Below are the code and all the weights of a small trained network. Each question names an input and a class and asks about switching units off, where a switched-off unit gives its printed mean instead of its output.

import numpy as np


def w(rows, s, z=0):
    codes = np.array(rows[::2]) - 128.0
    scale = np.full(codes.shape[1], s)
    scale[-1] = z or s
    return codes * scale


def f(y):
    return np.maximum(y, 0)


def log_softmax(a):
    a = a - a.max(-1, keepdims=True)
    return a - np.log(np.exp(a).sum(-1, keepdims=True))


def net(x, mask):
    res = np.array(x, float).reshape(1, 8) / 4 @ E
    y = f(res @ A[0][:, :-1].T + A[0][:, -1])
    res = res + np.where(mask, y, B[0][:, -1]) @ B[0][:, :-1]
    return log_softmax(res[-1] @ U[:, :-1].T + U[:, -1])


A, B = {}, {}
E = w([
[105,64,109,36],'x0',
[18,127,88,169],'x1',
[99,145,192,42],'x2',
[160,88,161,74],'x3',
[137,72,62,98],'x4',
[151,105,62,108],'x5',
[254,98,187,195],'x6',
[169,198,128,47],'x7',
],0.009)
A[0] = w([
[44,41,133,249,116],'n0',
[169,137,5,156,84],'n1',
[152,42,114,135,237],'n2',
[28,228,131,183,191],'n3',
[198,255,154,127,61],'n4',
[31,208,81,158,171],'n5',
[237,115,69,169,208],'n6',
[81,15,67,14,254],'n7',
[193,211,177,110,227],'n8',
[167,138,222,124,208],'n9',
[175,237,191,90,161],'n10',
],0.0085,0.0029)
B[0] = w([
[114,129,174,168,198],'n0',
[139,136,1,170,175],'n1',
[144,70,171,149,177],'n2',
[61,204,171,126,215],'n3',
[132,142,104,67,201],'n4',
[6,184,132,184,211],'n5',
[206,82,104,156,204],'n6',
[91,44,146,131,252],'n7',
[215,191,109,99,219],'n8',
[186,168,186,111,211],'n9',
[126,199,153,41,219],'n10',
],0.0096,0.011)
U = w([
[156,76,140,94,253],'0',
[82,194,133,93,60],'1',
[68,52,77,61,70],'2',
[169,171,123,66,95],'3',
[134,129,183,186,240],'4',
[145,115,8,196,108],'5',
[47,168,113,177,40],'6',
],0.015,0.003)

Each question gives the input, the list of numbers given to net, and the class t.
The units are the neurons (one row each of A and B). Each row of codes is followed by its name. A weight is (code - 128) times the scale printed after its matrix; where a second scale follows, it is the last column's (A, B and U).
mask holds one flag per neuron, in row order. A switched-off neuron (its flag False) gives its mean, the last column of its row in B, instead of its output. The means were averaged over made-up inputs and are rounded, as every weight is.
A unit's drop is (log p(t) with every unit on - log p(t) with that unit switched off) / (log p(t) with every unit on - log p(t) with every unit switched off).
The circuit of an input: a set's keep is (log p(t) with only the set's units on - log p(t) with every unit switched off) / (log p(t) with every unit on - log p(t) with every unit switched off). Starting from all 11 units, units are removed one at a time, each time the one whose removal leaves the highest keep (on an exact tie, the one counted first), for as long as the keep stays at least 0.8.
circuit, biggest first: the units of the circuit, biggest drop first
most important unit: the unit with the biggest drop
top k neurons: the k neurons with the biggest drops, biggest first
drop when u is switched off: that unit's drop, to one decimal
input [0,-8,-5,4,7,-1,-7,5], class 2: most important unit : n7
input [5,-6,0,-8,-5,8,-6,-2], class 6: circuit, biggest first : (n5; n10)
input [-3,3,2,7,7,8,5,6], class 5: circuit, biggest first : (n1; n10)
input [1,6,4,6,1,3,2,-1], class 2: circuit, biggest first : (n9; n7)
input [4,-8,-8,4,8,1,-2,-2], class 5: top 2 neurons : (n1; n6)
input [1,0,-5,7,0,4,-1,-2], class 5: circuit, biggest first : (n10; n1)
input [6,6,6,-7,2,6,-4,3], class 6: top 2 neurons : (n5; n3)
input [-6,-3,-7,-3,-4,0,0,-3], class 5: top 3 neurons : (n1; n6; n10)
input [-3,1,-6,2,3,0,0,8], class 5: drop when n7 is switched off : 0.0
input [-1,4,2,6,-5,0,-6,0], class 6: drop when n5 is switched off : 0.2
input [1,6,-7,8,-6,-6,-8,6], class 6: drop when n5 is switched off : 0.3
input [-5,0,-7,5,8,-2,-4,8], class 5: drop when n9 is switched off : 0.0
